Below are the code and all the weights of a small trained network. Each question names an input and a target symbol and asks about switching units off, where a switched-off unit gives its printed mean instead of its output.

import numpy as np


def w(rows, s, z=0):
    codes = np.array(rows[::2]) - 128.0
    scale = np.full(codes.shape[1], s)
    scale[-1] = z or s
    return codes * scale


def f(y):
    return y / 2 * (1 + np.tanh(0.7978845608 * (y + 0.044715 * y**3)))


def softmax(a):
    e = np.exp(a - a.max(-1, keepdims=True))
    return e / e.sum(-1, keepdims=True)


def log_softmax(a):
    a = a - a.max(-1, keepdims=True)
    return a - np.log(np.exp(a).sum(-1, keepdims=True))


def net(x, mask):
    ids = ['ΔΞΠαβγεζμτψ'.index(c) for c in x.split()]
    T = len(ids)
    res = E[ids] + P[:T]
    u = 0
    for l in range(3):
        q, k, v = (res @ M[l].T for M in (Q, K, V))
        z = softmax(np.where(np.tri(T) > 0, q @ k.T / 2**0.5, -1e9)) @ v
        res = res + np.where(mask[u], z, O[l][:, -1]) @ O[l][:, :-1]
        u += 1
        y = f(res @ A[l][:, :-1].T + A[l][:, -1])
        res = res + np.where(mask[u : u + 8], y, B[l][:, -1]) @ B[l][:, :-1]
        u += 8
    return log_softmax(res[-1] @ U[:, :-1].T + U[:, -1])


Q, K, V, O, A, B = {}, {}, {}, {}, {}, {}
E = w([
[138,82,143],'Δ',
[3,91,9],'Ξ',
[144,101,121],'Π',
[75,94,140],'α',
[114,97,140],'β',
[153,144,170],'γ',
[140,126,128],'ε',
[150,174,74],'ζ',
[125,106,130],'μ',
[162,154,23],'τ',
[203,214,70],'ψ',
],0.014)
P = w([
[55,86,228],'0',
[7,128,233],'1',
[1,163,213],'2',
[45,140,175],'3',
[66,130,147],'4',
[99,106,131],'5',
[149,71,107],'6',
[142,82,92],'7',
[149,61,90],'8',
],0.0074)
Q[0] = w([
[103,139,254],'0.h1',
[163,148,6],'0.h1',
],0.0084)
K[0] = w([
[254,194,71],'0.h1',
[28,148,180],'0.h1',
],0.0078)
V[0] = w([
[73,96,105],'0.h1',
[101,188,2],'0.h1',
],0.0041)
O[0] = w([
[236,147,254,254],'0.h1',
[227,94,115,157],'0.h1',
],0.0048,0.0013)
A[0] = w([
[210,92,138,135],'0.n1',
[116,137,97,3],'0.n2',
[230,195,112,15],'0.n3',
[175,104,141,105],'0.n4',
[6,185,107,104],'0.n5',
[92,129,180,2],'0.n6',
[221,101,154,247],'0.n7',
[65,152,28,52],'0.n8',
],0.011,0.0074)
B[0] = w([
[85,191,160,148],'0.n1',
[100,111,254,100],'0.n2',
[107,204,136,158],'0.n3',
[52,117,151,119],'0.n4',
[125,109,95,186],'0.n5',
[171,89,239,107],'0.n6',
[61,166,90,253],'0.n7',
[37,177,247,148],'0.n8',
],0.0089,0.0055)
Q[1] = w([
[204,70,72],'1.h1',
[135,196,4],'1.h1',
],0.013)
K[1] = w([
[27,193,254],'1.h1',
[31,131,75],'1.h1',
],0.011)
V[1] = w([
[67,40,112],'1.h1',
[35,2,17],'1.h1',
],0.0069)
O[1] = w([
[190,137,69,186],'1.h1',
[174,2,70,255],'1.h1',
],0.007,0.0062)
A[1] = w([
[101,71,148,197],'1.n1',
[145,194,213,76],'1.n2',
[48,181,173,45],'1.n3',
[179,116,112,24],'1.n4',
[251,237,145,143],'1.n5',
[116,146,133,2],'1.n6',
[216,150,156,189],'1.n7',
[221,148,163,196],'1.n8',
],0.011,0.0082)
B[1] = w([
[127,117,87,253],'1.n1',
[121,10,135,119],'1.n2',
[116,105,82,148],'1.n3',
[177,168,184,111],'1.n4',
[41,102,142,227],'1.n5',
[74,104,152,100],'1.n6',
[90,129,82,156],'1.n7',
[34,145,100,152],'1.n8',
],0.013,0.005)
Q[2] = w([
[90,137,88],'2.h1',
[229,189,255],'2.h1',
],0.0083)
K[2] = w([
[48,197,120],'2.h1',
[78,1,163],'2.h1',
],0.012)
V[2] = w([
[119,2,211],'2.h1',
[198,113,53],'2.h1',
],0.0086)
O[2] = w([
[254,40,18,1],'2.h1',
[168,214,60,119],'2.h1',
],0.0078,0.0097)
A[2] = w([
[148,119,247,160],'2.n1',
[16,129,180,130],'2.n2',
[215,184,195,111],'2.n3',
[90,159,200,87],'2.n4',
[144,168,146,16],'2.n5',
[244,65,136,2],'2.n6',
[119,120,216,206],'2.n7',
[155,157,21,215],'2.n8',
],0.011,0.0083)
B[2] = w([
[110,185,58,131],'2.n1',
[160,107,142,251],'2.n2',
[33,21,9,125],'2.n3',
[150,102,89,166],'2.n4',
[92,61,70,123],'2.n5',
[43,92,94,131],'2.n6',
[149,200,60,156],'2.n7',
[124,96,195,174],'2.n8',
],0.014,0.023)
U = w([
[180,144,206,120],'Δ',
[145,113,211,74],'Ξ',
[56,203,207,125],'Π',
[157,125,153,178],'α',
[129,98,135,65],'β',
[147,175,208,145],'γ',
[157,66,160,108],'ε',
[171,77,131,65],'ζ',
[37,49,53,30],'μ',
[179,106,167,142],'τ',
[78,249,38,248],'ψ',
],0.011)

Each question gives the input, a string of symbols that net reads in full, and the target symbol t.
The units are the heads (2 rows each of Q, K, V and O) and the neurons (one row each of A and B). Each row of codes is followed by its name. A weight is (code - 128) times the scale printed after its matrix; where a second scale follows, it is the last column's (O, A, B and U).
mask holds one flag per unit, layer by layer, with each layer's heads first. A switched-off unit (its flag False) gives its mean, the last column of its rows in O or B, instead of its output. The means were averaged over made-up inputs and are rounded, as every weight is.
A unit's drop is (log p(t) with every unit on - log p(t) with that unit switched off) / (log p(t) with every unit on - log p(t) with every unit switched off).
The circuit of an input: a set's keep is (log p(t) with only the set's units on - log p(t) with every unit switched off) / (log p(t) with every unit on - log p(t) with every unit switched off). Starting from the 12 units with the biggest drops (on a tie, the unit counted first), units are removed one at a time, each time the one whose removal leaves the highest keep (on an exact tie, the one counted first), for as long as the keep stays at least 0.8.
units of the circuit, in order: the units of the circuit, biggest drop first
k most important neurons: the k neurons with the biggest drops, biggest first
k most important neurons of layer l: the k neurons of layer l with the biggest drops, biggest first
drop of u: that unit's drop, to one decimal
input ψ ψ ψ γ, target ψ: units of the circuit, in order : [2.n7, 1.h1]
input Π β ψ μ, target ψ: 2 most important neurons : [2.n8, 2.n7]
input Δ β β, target ε: units of the circuit, in order : [2.h1]
input β α β Δ Π ζ, target Π: units of the circuit, in order : [2.n2, 2.n8, 2.n4, 2.n7]
input Ξ ψ γ β τ ψ Δ τ, target Π: units of the circuit, in order : [2.n8, 2.h1, 2.n4]
input Ξ ψ γ ψ ζ τ ψ β Ξ, target ψ: 3 most important neurons : [2.n8, 0.n8, 0.n7]
input β Π γ ε ψ Δ, target ψ: units of the circuit, in order : [2.n8, 2.h1]
input ψ α μ, target ψ: 2 most important neurons : [2.n8, 0.n7]
input ψ ε α, target ψ: 3 most important neurons of layer 0 : [0.n7, 0.n8, 0.n6]
input ψ ψ Π β, target ψ: 3 most important neurons of layer 2 : [2.n8, 2.n7, 2.n2]
input ψ ψ β α Π ζ ψ Δ ε, target ψ: 2 most important neurons of layer 0 : [0.n7, 0.n3]
input ψ μ ψ Π, target ψ: 3 most important neurons : [2.n8, 2.n7, 2.n1]
input μ ψ Δ Δ, target ψ: 2 most important neurons of layer 0 : [0.n8, 0.n1]
input β Ξ Π ζ Δ Ξ, target Π: units of the circuit, in order : [0.n8]
input Δ Δ β ε γ ζ, target Π: 4 most important neurons of layer 2 : [2.n2, 2.n4, 2.n8, 2.n7]
input ζ Ξ ψ, target Π: 4 most important neurons : [2.n8, 0.n5, 2.n4, 0.n8]
input Ξ Δ ε ψ, target Π: 4 most important neurons : [2.n8, 2.n7, 0.n5, 2.n4]
input β α α, target ε: 2 most important neurons of layer 1 : [1.n5, 1.n1]
input ψ Ξ ψ, target μ: 4 most important neurons : [1.n5, 0.n8, 1.n8, 1.n7]
input ψ γ Ξ Ξ Ξ ζ ψ Ξ, target ψ: 2 most important neurons of layer 2 : [2.n7, 2.n8]
input γ ψ ψ ψ γ β, target ψ: 2 most important neurons of layer 0 : [0.n5, 0.n1]
input ψ β ψ Ξ ψ, target μ: 2 most important neurons of layer 0 : [0.n8, 0.n5]
input τ ψ ψ μ ψ Ξ γ, target ψ: most important neuron : [0.n8]
input Π β ψ ε, target ψ: drop of 0.n5 : 0.0
input ε ψ τ μ β ψ γ α, target ψ: drop of 2.h1 : 0.8
input ζ ψ τ ψ ψ α ψ Π, target ψ: drop of 0.n7 : 0.1
input β α β α, target ε: drop of 2.n8 : 0.7
